Here is a tiny trained network, its code and every weight. The questions are about switching its units off for an input and a target symbol, where a switched-off unit gives its printed mean instead of its output.

import numpy as np


def w(rows, s, z=0):
    codes = np.array(rows[::2]) - 128.0
    scale = np.full(codes.shape[1], s)
    scale[-1] = z or s
    return codes * scale


def f(y):
    return y / 2 * (1 + np.tanh(0.7978845608 * (y + 0.044715 * y**3)))


def softmax(a):
    e = np.exp(a - a.max(-1, keepdims=True))
    return e / e.sum(-1, keepdims=True)


def log_softmax(a):
    a = a - a.max(-1, keepdims=True)
    return a - np.log(np.exp(a).sum(-1, keepdims=True))


def net(x, mask):
    ids = ['ΔΞΣαβγεζηθλμπτψω'.index(c) for c in x.split()]
    T = len(ids)
    res = E[ids] + P[:T]
    u = 0
    for l in range(3):
        r = res
        for j in range(2):
            rows = slice(3 * j, 3 * j + 3)
            q, k, v = (r @ M[l][rows].T for M in (Q, K, V))
            z = softmax(np.where(np.tri(T) > 0, q @ k.T / 3**0.5, -1e9)) @ v
            o = O[l][rows]
            res = res + np.where(mask[u + j], z, o[:, -1]) @ o[:, :-1]
        u += 2
        y = f(res @ A[l][:, :-1].T + A[l][:, -1])
        res = res + np.where(mask[u : u + 4], y, B[l][:, -1]) @ B[l][:, :-1]
        u += 4
    return log_softmax(res[-1] @ U[:, :-1].T + U[:, -1])


Q, K, V, O, A, B = {}, {}, {}, {}, {}, {}
E = w([
[141,179,186,69,63,160],'Δ',
[108,137,168,136,126,93],'Ξ',
[64,83,130,160,165,188],'Σ',
[115,214,184,175,123,185],'α',
[129,106,134,155,134,100],'β',
[109,52,61,165,123,182],'γ',
[137,101,140,156,145,96],'ε',
[140,151,153,126,82,92],'ζ',
[213,152,137,154,129,156],'η',
[178,52,120,163,179,82],'θ',
[159,144,111,209,150,194],'λ',
[111,69,138,74,103,94],'μ',
[106,119,201,56,126,167],'π',
[140,117,90,126,6,88],'τ',
[211,152,210,125,217,152],'ψ',
[84,50,106,53,70,159],'ω',
],0.011)
P = w([
[117,138,89,113,126,113],'0',
[126,87,189,179,76,89],'1',
[166,134,75,86,144,187],'2',
[142,67,196,179,66,127],'3',
[171,115,90,90,129,213],'4',
[151,55,202,181,52,150],'5',
[178,104,99,90,117,238],'6',
[156,35,208,181,41,171],'7',
[169,102,112,109,111,254],'8',
[158,29,221,182,29,184],'9',
],0.0075)
Q[0] = w([
[135,140,131,126,61,127],'0.h1',
[135,108,145,130,130,120],'0.h1',
[132,87,146,159,84,180],'0.h1',
[210,89,131,116,126,245],'0.h2',
[165,65,149,106,118,255],'0.h2',
[99,165,112,144,104,54],'0.h2',
],0.007)
K[0] = w([
[165,116,144,83,139,159],'0.h1',
[102,151,134,139,130,144],'0.h1',
[99,72,129,158,101,191],'0.h1',
[166,90,246,109,214,254],'0.h2',
[161,112,199,72,173,253],'0.h2',
[126,165,88,157,85,80],'0.h2',
],0.0061)
V[0] = w([
[108,90,181,128,134,101],'0.h1',
[107,195,86,95,179,1],'0.h1',
[71,179,72,138,113,52],'0.h1',
[116,126,102,92,90,114],'0.h2',
[168,126,164,125,105,215],'0.h2',
[109,140,158,110,148,175],'0.h2',
],0.0068)
O[0] = w([
[124,108,144,143,125,109,139],'0.h1',
[106,166,114,119,137,10,3],'0.h1',
[104,178,132,120,155,67,68],'0.h1',
[120,134,133,138,104,117,123],'0.h2',
[136,141,144,120,131,215,213],'0.h2',
[135,120,138,89,132,169,151],'0.h2',
],0.011,0.0045)
A[0] = w([
[135,20,44,169,216,121,75],'0.n1',
[84,83,2,69,43,138,112],'0.n2',
[140,78,219,178,76,129,164],'0.n3',
[139,93,159,191,41,104,254],'0.n4',
],0.0078,0.0031)
B[0] = w([
[32,255,120,162,13,146,140],'0.n1',
[178,6,42,101,143,136,168],'0.n2',
[121,48,229,145,129,105,254],'0.n3',
[152,43,159,177,83,96,232],'0.n4',
],0.0067,0.0077)
Q[1] = w([
[111,236,29,22,169,117],'1.h1',
[84,183,142,106,141,133],'1.h1',
[134,63,210,173,103,128],'1.h1',
[112,207,81,51,220,121],'1.h2',
[160,202,1,43,176,109],'1.h2',
[210,126,94,91,121,235],'1.h2',
],0.0089)
K[1] = w([
[99,146,99,124,137,34],'1.h1',
[113,144,130,172,102,73],'1.h1',
[124,106,165,139,114,213],'1.h1',
[119,144,105,133,137,9],'1.h2',
[101,136,88,107,156,24],'1.h2',
[255,49,113,76,159,120],'1.h2',
],0.0094)
V[1] = w([
[202,190,113,152,22,130],'1.h1',
[89,105,122,57,32,132],'1.h1',
[23,160,117,218,109,164],'1.h1',
[195,127,38,250,109,143],'1.h2',
[254,206,161,167,122,84],'1.h2',
[59,248,202,100,118,119],'1.h2',
],0.0079)
O[1] = w([
[242,160,154,113,108,154,132],'1.h1',
[151,181,125,89,84,34,165],'1.h1',
[84,183,124,174,73,226,127],'1.h1',
[196,154,3,201,112,163,147],'1.h2',
[212,70,171,200,120,175,75],'1.h2',
[117,104,205,105,96,188,8],'1.h2',
],0.011,0.013)
A[1] = w([
[167,186,153,57,254,171,254],'1.n1',
[88,217,63,106,103,205,157],'1.n2',
[78,184,89,2,97,143,171],'1.n3',
[138,49,129,161,133,25,196],'1.n4',
],0.0073,0.0046)
B[1] = w([
[45,71,42,168,141,129,165],'1.n1',
[212,100,195,84,161,82,205],'1.n2',
[146,123,175,255,143,65,195],'1.n3',
[114,126,162,75,173,165,254],'1.n4',
],0.0087,0.0099)
Q[2] = w([
[181,134,52,51,205,144],'2.h1',
[224,138,108,121,126,254],'2.h1',
[203,168,182,123,170,108],'2.h1',
[158,153,63,134,174,49],'2.h2',
[145,88,71,158,123,196],'2.h2',
[136,99,237,153,46,232],'2.h2',
],0.0058)
K[2] = w([
[156,119,127,91,255,111],'2.h1',
[176,129,110,141,186,201],'2.h1',
[208,194,99,151,108,98],'2.h1',
[151,84,112,110,53,118],'2.h2',
[165,82,72,151,125,180],'2.h2',
[103,220,173,193,211,174],'2.h2',
],0.0076)
V[2] = w([
[111,60,118,141,51,82],'2.h1',
[112,154,110,110,132,85],'2.h1',
[208,179,184,134,2,93],'2.h1',
[145,75,94,117,36,80],'2.h2',
[118,51,98,79,32,92],'2.h2',
[147,64,94,115,127,120],'2.h2',
],0.0067)
O[2] = w([
[78,189,116,193,101,103,212],'2.h1',
[123,165,162,141,169,66,126],'2.h1',
[156,142,221,171,6,119,84],'2.h1',
[147,185,48,70,2,136,235],'2.h2',
[108,161,67,26,15,166,202],'2.h2',
[122,144,39,135,81,164,253],'2.h2',
],0.0052,0.0049)
A[2] = w([
[176,37,226,66,153,148,153],'2.n1',
[88,140,191,55,90,82,234],'2.n2',
[210,117,181,137,124,130,216],'2.n3',
[1,45,187,134,110,142,251],'2.n4',
],0.0078,0.003)
B[2] = w([
[155,251,122,67,175,174,246],'2.n1',
[57,2,106,80,69,90,196],'2.n2',
[220,91,141,149,155,45,207],'2.n3',
[34,199,127,188,94,152,252],'2.n4',
],0.0074,0.011)
U = w([
[121,224,135,107,198,177,116],'Δ',
[162,193,169,168,67,169,142],'Ξ',
[58,94,102,198,109,147,223],'Σ',
[110,213,99,134,196,70,35],'α',
[169,148,190,39,111,116,140],'β',
[121,108,144,131,142,125,198],'γ',
[146,50,162,134,45,81,3],'ε',
[130,116,141,137,129,123,169],'ζ',
[86,56,92,86,189,205,140],'η',
[75,158,140,68,134,157,128],'θ',
[211,87,153,105,193,124,90],'λ',
[150,1,114,199,109,151,134],'μ',
[134,226,72,90,55,180,118],'π',
[111,27,124,102,139,97,197],'τ',
[160,150,149,146,106,78,38],'ψ',
[122,122,176,165,168,76,143],'ω',
],0.0071,0.0052)

Each question gives the input, a string of symbols that net reads in full, and the target symbol t.
The units are the heads (3 rows each of Q, K, V and O) and the neurons (one row each of A and B). Each row of codes is followed by its name. A weight is (code - 128) times the scale printed after its matrix; where a second scale follows, it is the last column's (O, A, B and U).
mask holds one flag per unit, layer by layer, with each layer's heads first. A switched-off unit (its flag False) gives its mean, the last column of its rows in O or B, instead of its output. The means were averaged over made-up inputs and are rounded, as every weight is.
A unit's drop is (log p(t) with every unit on - log p(t) with that unit switched off) / (log p(t) with every unit on - log p(t) with every unit switched off).
The circuit of an input: a set's keep is (log p(t) with only the set's units on - log p(t) with every unit switched off) / (log p(t) with every unit on - log p(t) with every unit switched off). Starting from the 12 units with the biggest drops (on a tie, the unit counted first), units are removed one at a time, each time the one whose removal leaves the highest keep (on an exact tie, the one counted first), for as long as the keep stays at least 0.8.
units of the circuit, in order: the units of the circuit, biggest drop first
k most important neurons: the k neurons with the biggest drops, biggest first
top k neurons in layer l: the k neurons of layer l with the biggest drops, biggest first
heads that matter: for each layer, one digit per head in row order, 1 if its drop is at least 0.15 and else 0, layers parted by /
input ω τ μ, target α: heads that matter : 00 / 01 / 10
input η Δ τ γ ψ α τ, target η: top 2 neurons in layer 0 : [0.n1 0.n4]
input α τ β γ, target π: units of the circuit, in order : [1.h2 2.h2]
input τ τ ε ψ τ Δ ω Ξ, target τ: heads that matter : 10 / 11 / 00
input Σ Σ ε β π Σ η τ π, target π: top 2 neurons in layer 0 : [0.n4 0.n2]
input τ α β ζ λ τ η Σ α π, target θ: 4 most important neurons : [2.n1 0.n3 2.n4 2.n2]
input β Σ η π τ, target π: top neuron in layer 1 : [1.n3]
input ω Δ η Σ τ ψ Ξ Σ Δ μ, target β: units of the circuit, in order : [2.n1 1.h1 0.h2 1.h2]
input Σ α λ Σ, target Σ: units of the circuit, in order : [0.h1 2.n4 1.h1]
input τ τ Σ η θ τ τ α η, target π: units of the circuit, in order : [0.n2 2.h2 1.h2]
input η Δ Δ λ Δ Σ α Σ ω, target α: units of the circuit, in order : [1.h2 0.n2 2.h1]
input τ ζ τ ω Δ τ η τ, target λ: heads that matter : 00 / 11 / 00
input θ Σ Σ π μ μ Σ η Ξ, target μ: units of the circuit, in order : [1.h2 2.n1 0.h1]
input τ ζ λ, target π: units of the circuit, in order : [0.n2 2.h2]
input λ τ Σ λ, target μ: 2 most important neurons : [1.n4 2.n1]
input Δ η η τ ω γ Δ, target α: 3 most important neurons : [0.n2 1.n1 1.n3]
input π μ η Σ τ Δ π β β β, target θ: heads that matter : 00 / 01 / 00
input λ λ Δ β α τ γ, target π: 3 most important neurons : [0.n2 0.n4 0.n1]
input Σ Σ π η τ, target π: units of the circuit, in order : [2.h2 0.n2]
input Σ μ μ ψ γ, target η: units of the circuit, in order : [2.h1 1.h1]
input Σ τ ψ, target η: units of the circuit, in order : [2.h1 1.h1]
input Σ τ ψ θ, target Δ: heads that matter : 00 / 11 / 00
input τ π Δ λ ω, target α: heads that matter : 00 / 01 / 00
input π τ τ τ, target θ: 2 most important neurons : [1.n4 2.n1]
input ε ε λ, target λ: 3 most important neurons : [1.n2 2.n4 0.n2]
input Σ τ θ τ τ θ, target Σ: 2 most important neurons : [1.n2 0.n1]
